Below are the code and all the weights of a small trained network. Each question names an input and a class and asks about switching units off, where a switched-off unit gives its printed mean instead of its output.

import numpy as np


def w(rows, s, z=0):
    codes = np.array(rows[::2]) - 128.0
    scale = np.full(codes.shape[1], s)
    scale[-1] = z or s
    return codes * scale


def f(y):
    return y / 2 * (1 + np.tanh(0.7978845608 * (y + 0.044715 * y**3)))


def log_softmax(a):
    a = a - a.max(-1, keepdims=True)
    return a - np.log(np.exp(a).sum(-1, keepdims=True))


def net(x, mask):
    res = np.array(x, float).reshape(1, 4) / 4 @ E
    y = f(res @ A[0][:, :-1].T + A[0][:, -1])
    res = res + np.where(mask, y, B[0][:, -1]) @ B[0][:, :-1]
    return log_softmax(res[-1] @ U[:, :-1].T + U[:, -1])


A, B = {}, {}
E = w([
[173,87,222,140],'x0',
[129,124,128,128],'x1',
[61,23,100,189],'x2',
[65,254,177,237],'x3',
],0.0099)
A[0] = w([
[140,80,17,48,253],'n1',
[166,94,140,28,249],'n2',
[68,122,51,169,173],'n3',
[121,252,147,107,151],'n4',
[206,155,79,34,157],'n5',
[140,78,104,133,197],'n6',
],0.011,0.0043)
B[0] = w([
[13,168,197,106,249],'n1',
[120,232,176,64,237],'n2',
[40,212,48,136,191],'n3',
[225,1,72,170,216],'n4',
[124,201,191,172,212],'n5',
[24,53,181,37,178],'n6',
],0.0086,0.012)
U = w([
[85,178,151,169,254],'0',
[155,161,136,73,89],'1',
[170,83,11,128,117],'2',
[170,62,149,155,101],'3',
[59,122,72,70,2],'4',
[88,73,160,99,38],'5',
[76,172,62,170,2],'6',
],0.011,0.0044)

Each question gives the input, the list of numbers given to net, and the class t.
The units are the neurons (one row each of A and B). Each row of codes is followed by its name. A weight is (code - 128) times the scale printed after its matrix; where a second scale follows, it is the last column's (A, B and U).
mask holds one flag per neuron, in row order. A switched-off neuron (its flag False) gives its mean, the last column of its row in B, instead of its output. The means were averaged over made-up inputs and are rounded, as every weight is.
A unit's drop is (log p(t) with every unit on - log p(t) with that unit switched off) / (log p(t) with every unit on - log p(t) with every unit switched off).
The circuit of an input: a set's keep is (log p(t) with only the set's units on - log p(t) with every unit switched off) / (log p(t) with every unit on - log p(t) with every unit switched off). Starting from all 6 units, units are removed one at a time, each time the one whose removal leaves the highest keep (on an exact tie, the one counted first), for as long as the keep stays at least 0.8.
units of the circuit, in order: the units of the circuit, biggest drop first
unit that matters most: the unit with the biggest drop
top k neurons: the k neurons with the biggest drops, biggest first
drop of u: that unit's drop, to one decimal
input [-6,-3,-2,-8], class 0: units of the circuit, in order => (n5 n1)
input [6,-8,0,1], class 3: top 2 neurons => (n1 n3)
input [-6,-8,-1,4], class 2: units of the circuit, in order => (n4 n1)
input [6,-7,-6,1], class 3: top 3 neurons => (n4 n1 n3)
input [0,-4,5,2], class 6: units of the circuit, in order => (n3 n1 n2)
input [4,2,-7,8], class 3: units of the circuit, in order => (n4)
input [-2,-7,-2,-6], class 0: top 3 neurons => (n5 n1 n4)
input [-1,-3,-6,3], class 2: top 2 neurons => (n4 n1)
input [-3,-6,-3,-6], class 0: top 3 neurons => (n5 n1 n4)
input [1,7,-5,7], class 3: top 2 neurons => (n4 n3)
input [-8,-5,0,6], class 2: top 2 neurons => (n4 n1)
input [4,2,-5,4], class 3: top 2 neurons => (n4 n3)
input [-6,-5,-7,4], class 2: drop of n4 => 0.4
input [6,-4,-2,3], class 3: drop of n2 => 0.1
input [-2,6,5,5], class 6: unit that matters most => n3
input [-3,8,-6,-8], class 0: drop of n1 => 0.4
input [-7,0,1,8], class 6: drop of n3 => 1.0
